Below is a small trained network, with its code and all its weights. Each question gives an input and a target symbol and asks what happens when units are switched off, that is, made to give their printed mean instead of their output.

import numpy as np


def w(rows, s, z=0):
    codes = np.array(rows[::2]) - 128.0
    scale = np.full(codes.shape[1], s)
    scale[-1] = z or s
    return codes * scale


def norm(h):
    return h / np.sqrt((h * h).mean(-1, keepdims=True) + 1e-5)


def softmax(a):
    e = np.exp(a - a.max(-1, keepdims=True))
    return e / e.sum(-1, keepdims=True)


def log_softmax(a):
    a = a - a.max(-1, keepdims=True)
    return a - np.log(np.exp(a).sum(-1, keepdims=True))


def net(x, mask):
    ids = ['βγδεηθλμξπτφψω'.index(c) for c in x.split()]
    T = len(ids)
    res = E[ids] + P[:T]
    u = 0
    for l in range(2):
        r = norm(res)
        for j in range(3):
            rows = slice(3 * j, 3 * j + 3)
            q, k, v = (r @ M[l][rows].T for M in (Q, K, V))
            z = softmax(np.where(np.tri(T) > 0, q @ k.T / 3**0.5, -1e9)) @ v
            o = O[l][rows]
            res = res + np.where(mask[u + j], z, o[:, -1]) @ o[:, :-1]
        u += 3
    return log_softmax(norm(res)[-1] @ U[:, :-1].T + U[:, -1])


Q, K, V, O = {}, {}, {}, {}
E = w([
[145,97,111,164,3,123,78],'β',
[153,137,191,191,153,168,47],'γ',
[142,87,35,230,195,94,164],'δ',
[133,63,116,81,94,155,138],'ε',
[139,199,182,37,222,79,194],'η',
[97,177,127,59,188,198,84],'θ',
[136,165,100,117,130,116,176],'λ',
[76,42,155,157,146,217,118],'μ',
[155,111,74,119,123,42,62],'ξ',
[48,98,141,175,146,107,89],'π',
[57,117,134,118,148,132,166],'τ',
[131,231,146,161,172,48,139],'φ',
[141,67,30,58,163,74,161],'ψ',
[106,189,196,239,121,213,180],'ω',
],0.017)
P = w([
[103,136,3,255,69,94,184],'0',
[80,114,41,186,107,124,156],'1',
[83,129,71,155,129,142,147],'2',
[82,137,93,136,145,152,140],'3',
[79,141,105,120,159,159,129],'4',
[75,146,132,96,151,162,107],'5',
[71,197,96,100,180,167,132],'6',
],0.0068)
Q[0] = w([
[102,139,68,148,139,117,117],'L0H1',
[159,203,138,122,113,152,144],'L0H1',
[105,102,130,126,98,153,111],'L0H1',
[252,98,180,137,69,81,126],'L0H2',
[133,178,89,143,138,163,118],'L0H2',
[99,119,90,149,107,111,139],'L0H2',
[134,144,163,114,86,136,74],'L0H3',
[107,145,170,92,154,110,122],'L0H3',
[71,149,104,126,173,142,122],'L0H3',
],0.012)
K[0] = w([
[61,176,65,113,84,90,85],'L0H1',
[207,171,93,150,142,122,192],'L0H1',
[109,31,53,226,92,102,122],'L0H1',
[181,76,207,163,1,36,166],'L0H2',
[205,130,109,136,133,169,147],'L0H2',
[155,123,100,121,94,114,128],'L0H2',
[206,128,124,133,125,113,134],'L0H3',
[83,84,135,174,238,112,174],'L0H3',
[86,140,125,146,198,201,114],'L0H3',
],0.0087)
V[0] = w([
[135,165,177,101,168,87,167],'L0H1',
[130,39,154,139,147,122,124],'L0H1',
[149,38,194,93,132,122,115],'L0H1',
[80,136,62,166,122,52,254],'L0H2',
[86,63,163,158,163,56,84],'L0H2',
[72,173,82,45,109,141,77],'L0H2',
[78,181,95,160,59,158,108],'L0H3',
[165,109,68,194,160,96,102],'L0H3',
[156,121,107,137,49,156,128],'L0H3',
],0.0086)
O[0] = w([
[114,126,222,135,197,132,164,112],'L0H1',
[67,200,183,76,233,144,221,126],'L0H1',
[80,239,90,80,94,97,134,66],'L0H1',
[140,104,199,77,25,126,114,247],'L0H2',
[103,206,79,102,93,125,115,152],'L0H2',
[232,104,3,194,107,29,188,123],'L0H2',
[156,135,138,177,148,118,186,173],'L0H3',
[166,148,106,94,247,69,51,187],'L0H3',
[141,219,186,116,132,178,133,109],'L0H3',
],0.007,0.011)
Q[1] = w([
[22,106,123,178,88,70,62],'L1H1',
[103,114,124,171,142,93,195],'L1H1',
[103,165,125,95,68,89,74],'L1H1',
[158,90,122,156,142,102,3],'L1H2',
[203,254,175,141,181,79,94],'L1H2',
[92,159,159,128,186,125,153],'L1H2',
[84,112,114,115,120,136,134],'L1H3',
[174,176,124,96,94,216,202],'L1H3',
[130,135,48,199,140,152,53],'L1H3',
],0.0089)
K[1] = w([
[91,114,108,107,180,157,186],'L1H1',
[92,147,205,89,82,109,140],'L1H1',
[126,90,87,115,111,111,200],'L1H1',
[233,146,142,139,149,131,1],'L1H2',
[134,184,148,175,138,93,146],'L1H2',
[91,156,98,169,137,152,81],'L1H2',
[103,181,125,76,103,117,82],'L1H3',
[160,107,160,169,50,160,176],'L1H3',
[154,139,134,26,182,122,162],'L1H3',
],0.01)
V[1] = w([
[42,205,227,66,53,135,3],'L1H1',
[106,188,170,65,114,93,104],'L1H1',
[69,102,58,128,74,85,183],'L1H1',
[177,176,144,205,142,28,177],'L1H2',
[238,185,212,36,175,213,105],'L1H2',
[116,85,109,244,114,66,177],'L1H2',
[212,209,156,78,92,119,160],'L1H3',
[152,84,175,100,93,74,243],'L1H3',
[120,113,199,43,97,65,61],'L1H3',
],0.006)
O[1] = w([
[99,106,185,107,37,120,9,113],'L1H1',
[77,81,226,78,79,98,154,89],'L1H1',
[123,67,57,184,103,108,156,159],'L1H1',
[126,138,123,254,151,83,180,135],'L1H2',
[102,65,99,174,68,98,111,3],'L1H2',
[32,207,86,74,187,144,248,215],'L1H2',
[146,152,165,26,138,118,100,21],'L1H3',
[123,157,102,136,240,157,137,99],'L1H3',
[129,195,173,76,29,82,96,150],'L1H3',
],0.0067,0.0063)
U = w([
[132,116,76,153,238,145,149,187],'β',
[169,98,57,64,153,84,161,89],'γ',
[147,143,194,210,139,32,129,47],'δ',
[124,125,211,65,166,81,153,203],'ε',
[34,148,131,138,88,67,115,182],'η',
[185,163,87,96,116,18,77,87],'θ',
[154,104,119,41,68,160,101,173],'λ',
[141,135,132,124,132,124,127,2],'μ',
[83,117,122,88,74,161,244,60],'ξ',
[148,124,158,164,147,145,26,147],'π',
[77,85,122,91,146,237,106,57],'τ',
[171,223,108,160,60,146,149,184],'φ',
[110,161,212,181,117,209,168,63],'ψ',
[194,48,166,147,92,122,168,141],'ω',
],0.011,0.0044)

Each question gives the input, a string of symbols that net reads in full, and the target symbol t.
The units are the heads (3 rows each of Q, K, V and O). Each row of codes is followed by its name. A weight is (code - 128) times the scale printed after its matrix; where a second scale follows, it is the last column's (O and U).
mask holds one flag per head, layer by layer. A switched-off head (its flag False) gives its mean, the last column of its rows in O, instead of its output. The means were averaged over made-up inputs and are rounded, as every weight is.
A unit's drop is (log p(t) with every unit on - log p(t) with that unit switched off) / (log p(t) with every unit on - log p(t) with every unit switched off).
The circuit of an input: a set's keep is (log p(t) with only the set's units on - log p(t) with every unit switched off) / (log p(t) with every unit on - log p(t) with every unit switched off). Starting from all 6 units, units are removed one at a time, each time the one whose removal leaves the highest keep (on an exact tie, the one counted first), for as long as the keep stays at least 0.8.
units of the circuit, in order: the units of the circuit, biggest drop first
most important unit: the unit with the biggest drop
heads that matter: for each layer, one digit per head in row order, 1 if its drop is at least 0.15 and else 0, layers parted by /
drop of u: that unit's drop, to one decimal
input η δ μ δ, target τ: heads that matter -> 111 / 110
input δ π δ, target η: heads that matter -> 110 / 100
input ε δ γ θ ψ η, target β: heads that matter -> 010 / 001
input η δ λ β, target φ: units of the circuit, in order -> [L0H3, L0H2]
input η δ θ β π ψ ξ, target β: heads that matter -> 010 / 100
input θ η λ, target β: units of the circuit, in order -> [L0H2, L1H3]
input δ π δ γ φ δ, target π: heads that matter -> 010 / 100
input δ λ β π δ π, target β: units of the circuit, in order -> [L1H1]
input μ β ω δ η δ, target ε: units of the circuit, in order -> [L1H3, L1H1, L0H2]
input η θ φ π τ λ, target β: heads that matter -> 010 / 001
input δ γ δ, target π: heads that matter -> 011 / 110
input ξ θ δ δ ξ λ γ, target β: heads that matter -> 010 / 100
input π λ μ δ η π φ, target δ: heads that matter -> 100 / 010
input γ μ λ, target ω: heads that matter -> 100 / 000
input δ β θ ξ ψ π, target β: units of the circuit, in order -> [L0H2]
input β δ δ ε δ, target λ: heads that matter -> 111 / 011
input λ β δ δ η η δ, target ε: drop of L0H1 -> 0.2
input η π δ θ γ μ, target β: drop of L0H2 -> 2.0
input λ λ π θ, target β: drop of L0H2 -> 1.7
input ψ δ φ ω μ β θ, target β: most important unit -> L0H2
